Below is a small trained network, with its code and all its weights. Each question gives an input and a class and asks what happens when units are switched off, that is, made to give their printed mean instead of their output.

import numpy as np


def w(rows, s, z=0):
    codes = np.array(rows[::2]) - 128.0
    scale = np.full(codes.shape[1], s)
    scale[-1] = z or s
    return codes * scale


def f(y):
    return y / 2 * (1 + np.tanh(0.7978845608 * (y + 0.044715 * y**3)))


def log_softmax(a):
    a = a - a.max(-1, keepdims=True)
    return a - np.log(np.exp(a).sum(-1, keepdims=True))


def net(x, mask):
    res = np.array(x, float).reshape(1, 7) / 4 @ E
    y = f(res @ A[0][:, :-1].T + A[0][:, -1])
    res = res + np.where(mask, y, B[0][:, -1]) @ B[0][:, :-1]
    return log_softmax(res[-1] @ U[:, :-1].T + U[:, -1])


A, B = {}, {}
E = w([
[63,68,164,227,169,110,219,145,117,155,59,198],'x0',
[67,105,218,169,176,103,18,222,126,154,86,16],'x1',
[37,167,68,197,187,176,56,104,128,25,185,181],'x2',
[100,85,38,155,32,227,58,103,142,213,64,141],'x3',
[101,191,171,48,185,194,136,37,178,70,3,114],'x4',
[130,128,126,126,131,127,125,129,129,129,128,129],'x5',
[29,143,204,35,165,142,105,99,144,240,200,209],'x6',
],0.0037)
A[0] = w([
[178,120,90,176,105,123,149,151,123,62,83,80,101],'neuron 1',
[178,123,91,174,107,126,149,149,120,63,85,81,98],'neuron 2',
[140,107,110,164,100,109,130,171,109,158,205,131,4],'neuron 3',
[171,123,99,166,113,124,141,140,121,75,93,91,87],'neuron 4',
[139,134,133,123,143,109,141,128,132,112,142,130,68],'neuron 5',
[64,132,171,61,136,139,125,123,123,196,182,173,115],'neuron 6',
[178,125,94,172,113,125,145,143,123,70,89,86,89],'neuron 7',
[182,118,148,94,99,99,166,139,126,191,91,103,101],'neuron 8',
[118,114,45,159,70,180,67,105,146,203,59,148,75],'neuron 9',
[110,117,141,151,131,126,154,131,122,130,109,147,120],'neuron 10',
[162,122,84,102,109,141,189,91,130,115,156,188,17],'neuron 11',
[157,126,87,105,107,139,185,90,127,117,155,179,3],'neuron 12',
[67,95,166,221,138,116,215,137,115,154,56,200,132],'neuron 13',
[102,182,154,46,165,183,139,62,131,80,2,111,88],'neuron 14',
[129,125,126,128,129,126,129,127,131,128,127,126,121],'neuron 15',
[67,134,170,63,136,139,124,122,124,196,180,171,107],'neuron 16',
[119,110,70,150,79,186,83,115,142,189,79,142,58],'neuron 17',
[189,114,152,88,94,96,171,138,124,200,85,100,107],'neuron 18',
[163,124,83,103,110,139,187,90,130,117,155,187,18],'neuron 19',
[177,148,106,40,87,140,43,112,124,96,194,71,135],'neuron 20',
[56,147,66,191,161,135,51,106,121,36,177,184,133],'neuron 21',
[169,153,106,52,95,140,56,119,124,106,185,77,122],'neuron 22',
[150,122,101,189,101,104,132,174,119,180,229,127,23],'neuron 23',
[192,117,153,88,93,94,172,137,121,206,82,98,112],'neuron 24',
[83,99,207,170,163,115,22,196,129,151,100,27,66],'neuron 25',
[159,127,87,105,108,136,182,92,129,117,152,183,2],'neuron 26',
[118,128,121,136,128,129,120,123,128,120,131,134,136],'neuron 27',
[149,117,101,184,102,108,134,176,118,177,228,126,26],'neuron 28',
[169,146,198,115,198,61,195,145,146,42,205,120,87],'neuron 29',
],0.0074,0.00075)
B[0] = w([
[122,134,132,122,140,125,88,89,149,173,154,163,195],'neuron 1',
[121,133,132,121,139,124,90,90,148,172,153,163,192],'neuron 2',
[122,91,147,136,95,113,129,118,140,100,108,135,176],'neuron 3',
[122,132,132,122,134,123,100,100,141,159,146,154,171],'neuron 4',
[125,128,130,117,127,122,125,134,115,131,127,124,129],'neuron 5',
[138,132,122,131,141,118,73,80,149,173,155,163,202],'neuron 6',
[120,132,133,121,136,122,95,95,144,166,150,159,182],'neuron 7',
[117,126,129,126,153,180,119,135,137,92,155,118,165],'neuron 8',
[134,116,154,72,159,67,137,166,56,136,150,112,213],'neuron 9',
[135,127,120,141,138,124,136,134,134,137,121,123,137],'neuron 10',
[123,189,113,119,86,136,130,122,122,122,101,113,179],'neuron 11',
[124,182,116,121,92,133,130,124,122,123,106,117,171],'neuron 12',
[155,135,92,195,182,115,176,158,158,170,89,108,220],'neuron 13',
[119,29,160,167,37,82,126,127,146,73,114,147,234],'neuron 14',
[127,129,129,128,128,128,128,128,128,128,128,130,127],'neuron 15',
[134,132,122,131,140,119,77,80,148,170,155,163,198],'neuron 16',
[132,122,148,88,146,84,132,154,77,133,142,118,188],'neuron 17',
[116,125,129,126,159,193,117,138,138,84,161,115,176],'neuron 18',
[122,189,113,120,87,135,129,122,121,123,103,114,178],'neuron 19',
[134,124,108,194,179,116,183,154,146,166,87,126,208],'neuron 20',
[130,118,144,109,171,244,126,147,154,75,173,91,253],'neuron 21',
[133,125,112,183,168,118,170,148,142,157,96,127,191],'neuron 22',
[118,69,157,140,81,105,129,114,146,87,98,137,202],'neuron 23',
[114,126,130,127,162,198,117,137,140,80,164,114,180],'neuron 24',
[135,250,77,96,33,145,160,95,110,111,91,130,247],'neuron 25',
[124,181,116,120,92,135,131,123,122,124,106,117,170],'neuron 26',
[131,127,132,125,132,136,129,130,130,126,132,125,133],'neuron 27',
[119,73,157,140,83,105,127,114,146,88,99,138,200],'neuron 28',
[129,103,137,61,142,77,124,177,32,157,137,106,223],'neuron 29',
],0.02,0.0045)
U = w([
[122,255,60,90,30,141,149,93,109,109,68,110,31],'0',
[100,10,203,171,47,76,124,111,167,51,91,159,30],'1',
[129,138,126,119,173,113,40,43,172,225,199,212,187],'2',
[142,109,161,36,175,58,142,212,9,153,159,84,85],'3',
[111,124,134,126,192,249,123,160,173,45,193,72,214],'4',
[171,126,72,241,204,102,213,181,172,192,59,111,255],'5',
],0.007,0.00024)

Each question gives the input, the list of numbers given to net, and the class t.
The units are the neurons (one row each of A and B). Each row of codes is followed by its name. A weight is (code - 128) times the scale printed after its matrix; where a second scale follows, it is the last column's (A, B and U).
mask holds one flag per neuron, in row order. A switched-off neuron (its flag False) gives its mean, the last column of its row in B, instead of its output. The means were averaged over made-up inputs and are rounded, as every weight is.
A unit's drop is (log p(t) with every unit on - log p(t) with that unit switched off) / (log p(t) with every unit on - log p(t) with every unit switched off).
The circuit of an input: a set's keep is (log p(t) with only the set's units on - log p(t) with every unit switched off) / (log p(t) with every unit on - log p(t) with every unit switched off). Starting from the 12 units with the biggest drops (on a tie, the unit counted first), units are removed one at a time, each time the one whose removal leaves the highest keep (on an exact tie, the one counted first), for as long as the keep stays at least 0.8.
units of the circuit, in order: the units of the circuit, biggest drop first
most important unit: the unit with the biggest drop
top k neurons: the k neurons with the biggest drops, biggest first
drop of u: that unit's drop, to one decimal
input [8,-8,2,-2,6,5,5], class 0: top 2 neurons : (neuron 11; neuron 19)
input [-8,4,-3,1,-6,-6,-3], class 5: most important unit : neuron 20
input [-5,-2,-8,7,-8,6,4], class 1: top 2 neurons : (neuron 23; neuron 28)
input [-8,4,7,1,-8,-6,-4], class 1: top 2 neurons : (neuron 23; neuron 28)
input [-4,-2,-7,7,0,8,-1], class 3: top 3 neurons : (neuron 9; neuron 17; neuron 21)
input [-6,-6,-7,7,0,4,3], class 3: top 4 neurons : (neuron 9; neuron 17; neuron 25; neuron 21)
input [-7,-4,4,-7,4,5,2], class 3: top 2 neurons : (neuron 29; neuron 13)
input [8,6,-2,8,6,-5,-5], class 3: top 3 neurons : (neuron 9; neuron 17; neuron 20)
input [-1,-1,-1,8,-8,-5,-7], class 1: top 4 neurons : (neuron 23; neuron 28; neuron 3; neuron 29)
input [-5,-1,5,3,-2,-6,-2], class 4: top 3 neurons : (neuron 21; neuron 13; neuron 29)
input [-7,-4,-7,1,2,6,-6], class 4: top 4 neurons : (neuron 24; neuron 18; neuron 8; neuron 13)
input [3,-5,1,-4,-5,8,-6], class 2: top 4 neurons : (neuron 25; neuron 14; neuron 1; neuron 2)
input [-6,8,-7,-2,-5,-6,-5], class 0: top 2 neurons : (neuron 25; neuron 21)
input [6,-4,6,1,-1,0,-3], class 4: units of the circuit, in order : (neuron 21)
input [-4,6,-7,5,-7,6,0], class 1: top 3 neurons : (neuron 23; neuron 28; neuron 21)
input [-1,-1,-4,8,-6,-5,-1], class 3: top 3 neurons : (neuron 9; neuron 17; neuron 14)
input [-3,7,-1,-7,-7,7,-3], class 0: top 4 neurons : (neuron 25; neuron 14; neuron 9; neuron 17)
input [-6,1,1,-8,5,6,2], class 3: drop of neuron 29 : 2.5
input [-5,0,2,6,5,5,5], class 3: drop of neuron 13 : 0.2
input [-6,-4,6,-8,-1,-7,4], class 3: units of the circuit, in order : (neuron 29)
input [8,0,1,-4,-3,-7,-4], class 5: drop of neuron 13 : 1.5
input [0,6,-1,1,-3,-4,-6], class 0: drop of neuron 16 : 0.3
